Here are made-up objects, facts about them, and rows of numbers that follow some of those facts. Name the object behind each unnamed row.

There are 3 kinds of fact about the objects: ρ, Φ, Σ.
ρ: refers to; Φ: belongs to class; Σ: is of sort
drapla ρ klafik; lekim ρ gofer; ziplir ρ plugros; flaver ρ plagipe; skugu ρ stigom; druste ρ vugran
bedolel ρ klovas; stigom ρ klerel; teplir ρ klomem; plugros ρ drapla; liva ρ rigrigre; bubrok ρ skiga
soplel ρ brugiskil; kleros ρ lekim; tragekon ρ sadrin; vugran ρ zufle; klarul ρ klodrun; stusen ρ gradu
grustes ρ teplir; pezul ρ pifil; sturen ρ pasiplom; drozin ρ faskor; kodre ρ grustes; sudrolil ρ bubrok
rigrigre ρ pezul; zogrol ρ klirun; mifloskik ρ kuli; ketrom ρ logrin; klafik ρ pugim; klofubem ρ klarul
stabre ρ vostustu; trokle ρ gesim; belo ρ vobrol; pluski ρ liva; brufudrim ρ lotror; logrin ρ sobu
klofle ρ midugre; pifil ρ kleros; stedrem ρ tatrebron; vostustu ρ klevis; flodrek ρ bratram; klodrun ρ klorur
grofan ρ trokle; vobrol ρ driskem; toriplo ρ kinada; tatrebron ρ zogrol; lupler ρ kastir; brugiskil ρ druste
skisa ρ klastak; grutru ρ belo; trubal ρ bafles; mefler ρ toriplo; gradu ρ sturen; kluplon ρ klafin
riva ρ brukleri; bririn ρ sapudral; veton ρ ketrom; miskerer ρ trefla; rogril ρ netru; sibal ρ miskerer
ragreske ρ sedreklis; midugre ρ treti; gofer ρ tragekon; trufliva ρ tidril; kastir ρ ragreske; klubrik ρ mefler
pebre ρ trufliva; skodrok ρ triplen; driskem ρ brufudrim; drapla Φ b; lekim Φ b; ziplir Φ c
flaver Φ c; skugu Φ a; druste Φ a; bedolel Φ d; netru Φ c; gesim Φ c
stigom Φ b; teplir Φ d; plugros Φ c; liva Φ d; bubrok Φ b; flado Φ d
soplel Φ c; kleros Φ d; klorur Φ c; klovas Φ b; tragekon Φ c; kinada Φ c
vugran Φ c; klarul Φ b; repim Φ c; stusen Φ b; grustes Φ d; plagipe Φ b
pezul Φ c; sturen Φ d; grulol Φ b; skazegik Φ c; bafles Φ a; drozin Φ a
pugim Φ a; klevis Φ d; kodre Φ a; faskor Φ a; sudrolil Φ b; pasiplom Φ d
klirun Φ c; rigrigre Φ a; nisol Φ b; triplen Φ a; zogrol Φ b; mifloskik Φ d
ketrom Φ b; klafik Φ d; treti Φ c; klofubem Φ a; stabre Φ c; trokle Φ a
belo Φ a; zedar Φ c; sedreklis Φ c; pluski Φ b; brufudrim Φ a; brukleri Φ a
binun Φ b; skiga Φ c; logrin Φ d; klutrastak Φ a; klastak Φ a; klofle Φ b
pifil Φ b; kuli Φ a; pupi Φ a; trefla Φ c; stedrem Φ a; vostustu Φ b
flodrek Φ a; klodrun Φ a; grofan Φ b; grogral Φ d; sapudral Φ b; vobrol Φ b
toriplo Φ d; tatrebron Φ c; tidril Φ b; lupler Φ c; drira Φ d; brugiskil Φ d
skisa Φ d; grutru Φ d; sadrin Φ a; trubal Φ b; mefler Φ a; gradu Φ a
kluplon Φ d; gipul Φ c; lotror Φ c; fleti Φ a; klerel Φ d; riva Φ b
bririn Φ c; veton Φ c; bratram Φ d; miskerer Φ c; rebas Φ b; sobu Φ a
rogril Φ d; sibal Φ b; ragreske Φ b; midugre Φ a; gofer Φ a; zufle Φ b
trufliva Φ c; klomem Φ b; kastir Φ b; klubrik Φ d; pebre Φ b; klafin Φ a
skodrok Φ a; skozun Φ a; driskem Φ b; drapla Σ f; lekim Σ e; ziplir Σ f
flaver Σ f; skugu Σ h; druste Σ g; bedolel Σ f; netru Σ g; gesim Σ e
stigom Σ f; teplir Σ f; plugros Σ e; liva Σ h; bubrok Σ g; flado Σ g
soplel Σ e; kleros Σ f; klorur Σ h; klovas Σ h; tragekon Σ f; kinada Σ e
vugran Σ e; klarul Σ e; repim Σ g; stusen Σ h; grustes Σ e; plagipe Σ h
pezul Σ e; sturen Σ f; grulol Σ e; skazegik Σ e; bafles Σ e; drozin Σ e
pugim Σ e; klevis Σ e; kodre Σ h; faskor Σ e; sudrolil Σ f; pasiplom Σ g
klirun Σ e; rigrigre Σ f; nisol Σ h; triplen Σ f; zogrol Σ f; mifloskik Σ e
ketrom Σ e; klafik Σ h; treti Σ f; klofubem Σ h; stabre Σ f; trokle Σ g
belo Σ f; zedar Σ h; sedreklis Σ e; pluski Σ h; brufudrim Σ g; brukleri Σ f
binun Σ g; skiga Σ f; logrin Σ g; klutrastak Σ h; klastak Σ f; klofle Σ h
pifil Σ f; kuli Σ h; pupi Σ e; trefla Σ e; stedrem Σ h; vostustu Σ f
flodrek Σ e; klodrun Σ e; grofan Σ g; grogral Σ e; sapudral Σ e; vobrol Σ g
toriplo Σ h; tatrebron Σ e; tidril Σ e; lupler Σ g; drira Σ h; brugiskil Σ e
skisa Σ g; grutru Σ e; sadrin Σ e; trubal Σ e; mefler Σ e; gradu Σ f
kluplon Σ f; gipul Σ f; lotror Σ h; fleti Σ g; klerel Σ h; riva Σ h
bririn Σ g; veton Σ e; bratram Σ e; miskerer Σ g; rebas Σ f; sobu Σ f
rogril Σ e; sibal Σ e; ragreske Σ e; midugre Σ f; gofer Σ f; zufle Σ f
trufliva Σ e; klomem Σ e; kastir Σ f; klubrik Σ e; pebre Σ g; klafin Σ f
skodrok Σ e; skozun Σ f; driskem Σ h

Named rows:
-286  -22   -6   98  115    3  -11  264   -8   81 -126   40 -103  185  -78  -68  102 -120   64  100  114   37 -135 -126  -94    5   37   11 -126  121  -20 -110  -59  196  140  137   -1 -112  168 -376 -273   -5  400    0  -55   70  -84  214: lupler
  19  -10  -88   58  192  -13  -61  209  -33  100   61  -10 -101   15   19   38   39  225  -59 -147   72  -45    4 -199  -21  272  -20 -791  -92   23   42  -49  -34 -111 -226  429  -39 -131  -48 -142 -294 -250  216  -50  202  271 -192  233: brufudrim
-241   59   70   -3  159  109   30  199   51  129 -145   98    7   76  -30  107   67  -28  -45   14   60   48 -175   33   95  -57  -37  -20   12   65   -7 -224  -34   19  -66  114   52 -152   13   85 -143 -100  198   46  -99   95    0  203: teplir
-255   71   61  -87  233   48  -21  204  -30   90 -106  100   49  187 -163  252   10   78 -105 -118   96   69  -64 -320  209    0   52 -121   65  -29  -53 -197    6  112  128   52   24  -45 -137  -37 -380 -207  207  -34 -114  174   92   78: klomem
-215   55   73  -87  215   60   12  236    1  112  -95   73   88  131 -170  255   -6   64  -30 -110   36  117  -34 -352  163   85  -21  -96   35   39  -31 -201   41   84  214   39   32 -111 -181  -83 -401 -153  276  -16 -121  197   65  217: klovas
-351   68  -70  187  394   45  -10  272  -67   53  -38   82 -142  220   56  -75   76    1  152  280   72  121  -91 -265   39  -94  101  -73    5   11   25 -228 -122   72  277  -64    0  -68  523 -296 -290   73  424   81 -147   52 -198  -16: soplel
-210   58  117  -70  186   57  -87  205   12  109 -154   57  -41  165  -52  134   31   45 -113  -44  126   24  -90 -130  218    6   21  -93  166   31  -42 -237  -60   -9  -50   62   58 -101 -114  188 -242 -143  134   64  -86  128  -10   93: klevis
-273   62    5  -11  203   98  110  195   -2  100  -89  118  103  102 -134  202   38    6  -21  -83   22   85 -145 -139   87  -42   -1  -40 -100   -5   -7 -174   16  131   92  112   10 -121  -29 -132 -267 -166  269  -63  -97  146   70  188: vostustu
-275   89   -6   23  177   86   99  224  -36   99 -138   52  143  116 -117   83   77 -132   49  -45   13   95  -83 -257   16   52   41 -133 -153   54   -1 -159   -8  133  287   -6   53 -187   90 -245 -289 -138  460  -27  -68  149  -93  332: klofle
-209   57  116  -70  186   57  -80  206   12  105 -154   50  -36  165  -51  134   30   38 -109  -45  119   24  -85 -119  212   10   23  -97  166   25  -38 -236  -65  -12  -53   69   57 -109 -107  198 -244 -144  142   62  -78  131  -18   92: bratram
-234   69   76  -18  166   72  -37  202  -10   95 -172   36   -8  161  -26   56   68  -60  -71  -16  106   12 -110  -64  149    1   52 -106   71   33  -22 -215  -96   14  -18   49   68 -157   13  123 -183 -136  226   51  -45  111  -97  142: grogral
-284 -104   -7  -32  164  140  205  151  -15 -146  -55  -84  212  366 -226  240 -142 -150    6 -212 -139  107 -107  155  187   95   19  373  -29  -24   75 -246 -177  185   91  151    2 -455 -396  103 -123  -52  303 -176   52  136  -37   73: pifil
-224   34  -28  -19  259   74 -108  108    1    3 -121   52   11  219  -62  123   41  -50 -102   49   84   39 -140 -160   53   26   71 -392  -35   73  -38 -193  -63   43  230  186   33 -118    8   -7 -204 -144  273    9  -34  123  -13  172: pupi
-282   67    7  -14  206   99   98  199    2  105  -91  129  100   97 -138  205   41   11  -26  -73   28   89 -146 -152   84  -51   -3  -39  -95    0  -12 -177   27  139   98  108   14 -108  -25 -130 -272 -166  263  -58 -113  141   86  193: zogrol
-193  -55   97  -88  176   22  -78  278   40  106  -99   34  -76  155 -131  142   16   16   53   79  125   96  -98 -272   76   78  -62  -54   83  108  -49 -178   -2   36  330   92  -17  -39  -76  -81 -395  -47  247   50 -166  142   57  127: klorur
-206 -142  -18  -64  232  140   12   71   56 -179  -43  -65   98  375 -167  264 -152  -88  -73  -61  -99  101 -159  162  138  108  -22   69   27   86   39 -270 -159   72  123  303    1 -383 -416  204  -74  -16  210  -97   37  117   28   89: gofer
-220   18  -22   40  216   38 -117  139   34   27  -96   74  -43  207  -85  122   26   12 -114   33   44   55 -107 -182  -15   55   29 -276  -66  156  -31 -167  -13  122   34  258   39 -135  -70 -214 -233  -63  299   -1  -13  115   11  276: fleti
-284   99   36   45  148   85    3  195  -26   99 -205   39   20  147    3  -46  123 -166  -33   26  106    6 -142  -29   58  -34   87 -125  -33   46  -12 -197 -109   49   37   15   81 -180  183   20 -135 -122  328   57  -35   80 -164  214: klubrik
-305  122    1   75  468   83   42  238   -6  108   45  211  -30  124  -56  317  -52  299    0   48  -40  201  -47 -377  241 -106  -19   16  114  -41   22 -295   42   61   12    0   12  -30   98 -171 -381  -17  212   21 -216  140   84   -8: zufle
-211  -72   60  -66  179   52  -18  248   50   86  -62   74  -86  138 -115  157   14   48   26   60  114   73 -184  -88   76  -18  -74    5   40   48  -32 -172  -14   54  171  193  -50  -32  -62  -30 -302  -68  155    5 -151  119  126   46: treti
-205   17  185 -194  -96   86  -42  180   86  155 -343   14  127   92 -181   94  127 -297 -115  -94  162  -15 -199   -1   16   56  -40  -50  -57  185 -106 -144   19   97  212  112   94 -163 -278  141 -179 -222  257   37  -96  109   99  458: klafik

Which object is each row?
No name comes twice in this set of rows, the named rows included.
-242 -121  -66    7  207  156   69   62   32 -187  -69  -84  134  368 -130  155 -101 -208  -24  -20 -111   84 -181  227   50   91   13   52  -89   90   59 -246 -193  103  180  279   15 -435 -258  121   -9   -3  321 -103   70   90  -73  160 : rigrigre
-299  -14  -38   42  143  126  194  188  -58  -65 -127  -91  231  290 -162   49  -19 -289   95 -112  -99  103  -65  -29   41  133   73  137 -165   42   64 -196 -155  182  297   10   51 -437  -71 -133 -160  -54  528 -110   49  129 -217  283 : pluski
-179 -100   41 -129  268   79 -129   85   29 -140  -64  -52   24  410 -175  303 -148   21 -156  -74    3   76  -82  -72  240  134   29  -89  179   58  -18 -275 -139   38  155  243   11 -249 -467  260 -218  -86  138  -47    6  156   60    1 : sadrin
-261   75   44   99  107   49    2  224    7  116 -172   49  -36  139  -22  -37   95  -91  -42  -10   57   19  -94  -42    6   13   38    0  -56  122    1 -173  -64  119 -163   99   84 -216   78 -160 -159  -47  343   38   -3   77 -146  307 : skisa
-224 -196   42  -67  145   84   65  211   34  -99  -38  -81   -4  337 -177  175 -113  -87   55  -34   -9   87 -159  138  136   83  -53  321   76   35   32 -223 -162   99  169  218  -57 -293 -309  122 -188   18  197  -84  -34  108   14  -35 : tragekon
-302   80  -38   42  184  116  151  192  -23   89 -104  104  131   91 -108  111   82  -94   18  -54   11   73 -169  -88   13  -55   30  -67 -196   -1   11 -159  -11  154  132   95   20 -165  102 -203 -210 -160  352  -71  -67  124  -11  242 : sudrolil
-213  -68   71  -17  147  -26  -96  277   27   87  -72   51 -163  205 -137  115    9   77  -14   30  129   57  -81 -221   52   52  -28   37   69  102  -45 -148  -11  134   49  192  -26  -39 -113 -219 -380  -27  216    9 -100  121   68   96 : netru
-239   67   32  -31  195   73   62  229  -19  102 -110   54  120  129 -148  174   29  -32    9  -83   18  105  -52 -298   94   75    8 -110  -59   41  -12 -182   10  101  242   25   41 -154  -61 -159 -347 -147  363  -25  -86  176  -19  268 : nisol
  32  -92   26  -71  146  -18  -18  341  -28  156   56  -64 -127  -10  -33   54   18  200  110 -102  142    2    5 -258   79  290 -103 -515   60  -26   26  -70  -37 -179   79  254  -96  -62  -79    6 -439 -216  173  -10   53  292 -151   79 : lotror
  13   37  -45   -5  160   20  123  306  -95  180   58  -41   63  -82  -28   63   50  184   76 -275   53   -6   58 -301   75  311  -35 -671  -98 -104   68  -46  -19 -146  -45  203  -47 -156  -24  -98 -399 -348  286  -82  151  343 -257  226 : driskem

The same objects again, as new rows of numbers:
Some objects and their rows:
  16  156   99  218  -96 -220 -149  -27   17 -227   -3  -57  119: stigom
 -86  222  -34  158  102  240 -146  -44  214  -48 -294 -130  -80: trubal
 252  -54 -525  -36    1  309 -377  603  -98  -91 -266  194 -251: skisa
  -9 -144 -272 -119 -146 -355  198  193  -34 -421 -140  -19   97: kuli
 -90  -49 -126 -190  127   94   31  -25  -16  -65 -129   80   74: fleti
 126  -66 -225   22    3  377 -329  348 -236  159  -23  184 -260: rogril
 150   50  -31 -109   38   31   57  -15  281    9 -100  -35   42: repim
 202 -174 -328 -238   66  199    1  298 -163  177  -13  122 -111: logrin
 129 -162  -49   26  -35  114 -111  177 -412  228  247   89 -142: kleros
 121 -243 -227 -130 -100   75  -36  387 -146   87  -19  125 -218: toriplo
 -39   92   93   39   33  -54    0 -159  104  -48    0  -44  105: grulol
 135 -184 -102  -81   17  137  -76  179 -308  270  203  114 -119: grustes
-133   14  -15  -56   56   22   11  -59 -109  -57   -5   45   45: pupi
 170  105  -18   92  -99  -86  -80   91  156 -134  -13  -61   45: trufliva
 121   54  186   66  -56 -251  285 -186  -19  100  246 -291  112: skiga
  31   -6   20  -13  -71  -49   79   20  272   -4 -152  -77 -105: zedar
 196 -154 -194  -85  -22  118 -126  274 -305  135  159  100 -109: grogral
-305  -31  -11  -23   79  310  -69  -15   71   38 -284  118 -241: kodre
  83 -282 -220 -157  -88  141   11  325 -175  173   26  112 -247: klafik
 211 -149 -312 -221   40  143  -85  328 -159  118    3  171 -111: flado
 163 -161 -162  -96   42  133 -105  267 -281  220  167  130 -127: brugiskil

Rows to name:
No name comes twice in this set of rows, the named rows included.
-126   42   30   97   24   11  -14  -67 -221  -47   22  -51   16 : midugre
-125  174  -22   -6  160  273 -108  -82  330   19 -294   45  -52 : grofan
 -13   89  -31 -100   77  -14   86  -89  240  -58 -156  -11   99 : binun
-183  119  -39  106   16  212  -72   16  338  -92 -423  -71 -210 : klofle
 176   34  144   70  -67 -308  194 -107    8  -24  207 -214  133 : treti
 207  154 -276  -25   98  101  157   94  263  -74 -306 -275  -47 : miskerer
-224   76   14   73  113  289 -209  -27  -62    6 -149  155  -72 : flodrek
 -20  169   70  158   71  262 -179  -53  235  114 -124  -50 -150 : veton
 178   -1 -286  210  -81  233 -461  477 -330  -25  -63  147 -284 : kluplon
 84  85 108  59 -50 -35 -32 -62 144  32  40 -73  25 : skazegik
 301  -65 -286  116 -130  -28 -286  479 -382 -113   85   61 -136 : sturen
 68  90 211 160 -54 -72 -43 -77  72  53 109 -99  27 : gipul
 -39  304 -180  209  154  263  -94   -2  216  -59 -391 -241 -131 : sibal
 111   45  -10  -19  -92 -378  160  -56   61 -250   76 -130  275 : tidril

